Below is a small trained network, with its code and all its weights. Each question gives an input and a class and asks what happens when units are switched off, that is, made to give their printed mean instead of their output.

import numpy as np


def w(rows, s, z=0):
    codes = np.array(rows[::2]) - 128.0
    scale = np.full(codes.shape[1], s)
    scale[-1] = z or s
    return codes * scale


def f(y):
    return np.maximum(y, 0)


def log_softmax(a):
    a = a - a.max(-1, keepdims=True)
    return a - np.log(np.exp(a).sum(-1, keepdims=True))


def net(x, mask):
    res = np.array(x, float).reshape(1, 6) / 4 @ E
    y = f(res @ A[0][:, :-1].T + A[0][:, -1])
    res = res + np.where(mask, y, B[0][:, -1]) @ B[0][:, :-1]
    return log_softmax(res[-1] @ U[:, :-1].T + U[:, -1])


A, B = {}, {}
E = w([
[94,218,2,13,141,55,128],'x0',
[140,242,114,156,105,23,68],'x1',
[27,146,194,199,103,152,182],'x2',
[215,222,125,176,206,194,103],'x3',
[75,95,107,219,40,98,101],'x4',
[190,191,201,141,159,231,122],'x5',
],0.0082)
A[0] = w([
[137,92,126,106,121,170,204,251],'N1',
[92,215,107,140,79,50,103,244],'N2',
[148,163,80,77,131,110,58,248],'N3',
[130,60,155,110,70,149,130,195],'N4',
[156,247,115,94,137,101,151,252],'N5',
[195,147,107,133,178,144,114,229],'N6',
[138,79,185,106,60,113,130,109],'N7',
[116,84,94,101,107,177,162,218],'N8',
[188,112,138,64,171,124,113,235],'N9',
[127,134,84,100,154,101,57,239],'N10',
[116,146,201,169,127,184,142,211],'N11',
[127,61,140,99,106,75,121,250],'N12',
[164,201,156,171,156,121,95,205],'N13',
[85,102,191,130,34,111,119,181],'N14',
[130,138,180,132,146,209,180,155],'N15',
[96,75,167,148,42,102,148,189],'N16',
[120,88,65,100,117,160,121,205],'N17',
[105,88,121,177,142,178,174,238],'N18',
[64,77,111,95,97,150,176,214],'N19',
[76,149,128,161,78,82,176,187],'N20',
],0.013,0.0033)
B[0] = w([
[100,90,104,59,243,138,110,205],'N1',
[108,179,68,160,56,170,100,250],'N2',
[153,146,68,168,90,70,218,238],'N3',
[206,98,160,126,232,92,56,215],'N4',
[174,164,107,146,55,169,173,251],'N5',
[176,200,107,95,88,150,165,222],'N6',
[187,128,219,175,200,124,91,196],'N7',
[131,61,79,113,183,114,134,198],'N8',
[187,152,87,113,132,131,208,224],'N9',
[187,144,104,145,76,72,184,215],'N10',
[77,138,176,146,141,176,150,218],'N11',
[152,114,105,181,140,33,118,218],'N12',
[120,210,105,96,87,160,185,212],'N13',
[113,82,154,254,162,70,89,231],'N14',
[109,127,193,71,160,210,199,215],'N15',
[115,85,187,231,164,82,47,243],'N16',
[120,93,53,62,174,54,154,194],'N17',
[75,80,142,57,194,145,39,209],'N18',
[112,51,159,114,167,114,70,222],'N19',
[5,116,136,114,92,174,17,213],'N20',
],0.0079,0.013)
U = w([
[104,73,206,98,164,252,182,39],'0',
[230,222,92,162,64,101,195,254],'1',
[186,2,74,55,177,101,166,34],'2',
[27,77,139,181,39,129,83,188],'3',
[156,53,211,228,177,41,94,22],'4',
],0.0083,0.0016)

Each question gives the input, the list of numbers given to net, and the class t.
The units are the neurons (one row each of A and B). Each row of codes is followed by its name. A weight is (code - 128) times the scale printed after its matrix; where a second scale follows, it is the last column's (A, B and U).
mask holds one flag per neuron, in row order. A switched-off neuron (its flag False) gives its mean, the last column of its row in B, instead of its output. The means were averaged over made-up inputs and are rounded, as every weight is.
A unit's drop is (log p(t) with every unit on - log p(t) with that unit switched off) / (log p(t) with every unit on - log p(t) with every unit switched off).
The circuit of an input: a set's keep is (log p(t) with only the set's units on - log p(t) with every unit switched off) / (log p(t) with every unit on - log p(t) with every unit switched off). Starting from the 12 units with the biggest drops (on a tie, the unit counted first), units are removed one at a time, each time the one whose removal leaves the highest keep (on an exact tie, the one counted first), for as long as the keep stays at least 0.8.
circuit, biggest first: the units of the circuit, biggest drop first
most important unit: the unit with the biggest drop
k most important neurons: the k neurons with the biggest drops, biggest first
drop of u: that unit's drop, to one decimal
input [5,-1,3,-2,-2,-2], class 3: circuit, biggest first : [N4; N9]
input [-8,-6,-5,2,-4,0], class 0: most important neuron : [N15]
input [5,-8,-5,4,0,8], class 1: 2 most important neurons : [N6; N19]
input [-7,0,-8,2,-3,1], class 1: 2 most important neurons : [N6; N9]
input [-6,-4,-2,0,-2,-1], class 0: 2 most important neurons : [N15; N11]
input [-1,0,6,1,8,5], class 3: 2 most important neurons : [N20; N12]
input [0,4,-2,-2,4,-8], class 3: 2 most important neurons : [N2; N20]
input [-5,-5,-7,7,-4,-1], class 0: 2 most important neurons : [N15; N12]
input [3,0,-3,0,6,-1], class 3: 2 most important neurons : [N9; N6]
input [-3,-8,-5,-3,3,-2], class 4: 2 most important neurons : [N16; N7]
input [3,-7,-5,8,1,8], class 1: 2 most important neurons : [N6; N9]
input [4,1,7,-8,-7,-6], class 4: 4 most important neurons : [N12; N19; N16; N14]
input [3,-1,-7,-1,7,-6], class 4: drop of N13 : 0.5
input [-5,-3,-8,8,-3,-6], class 1: drop of N6 : 0.1
input [6,-4,6,-4,2,2], class 4: most important unit : N19
input [6,-5,4,6,5,-6], class 3: drop of N20 : 0.4
input [8,1,-2,-7,3,1], class 3: 2 most important neurons : [N20; N9]
input [-5,2,-8,-2,-6,-5], class 1: drop of N19 : 0.2
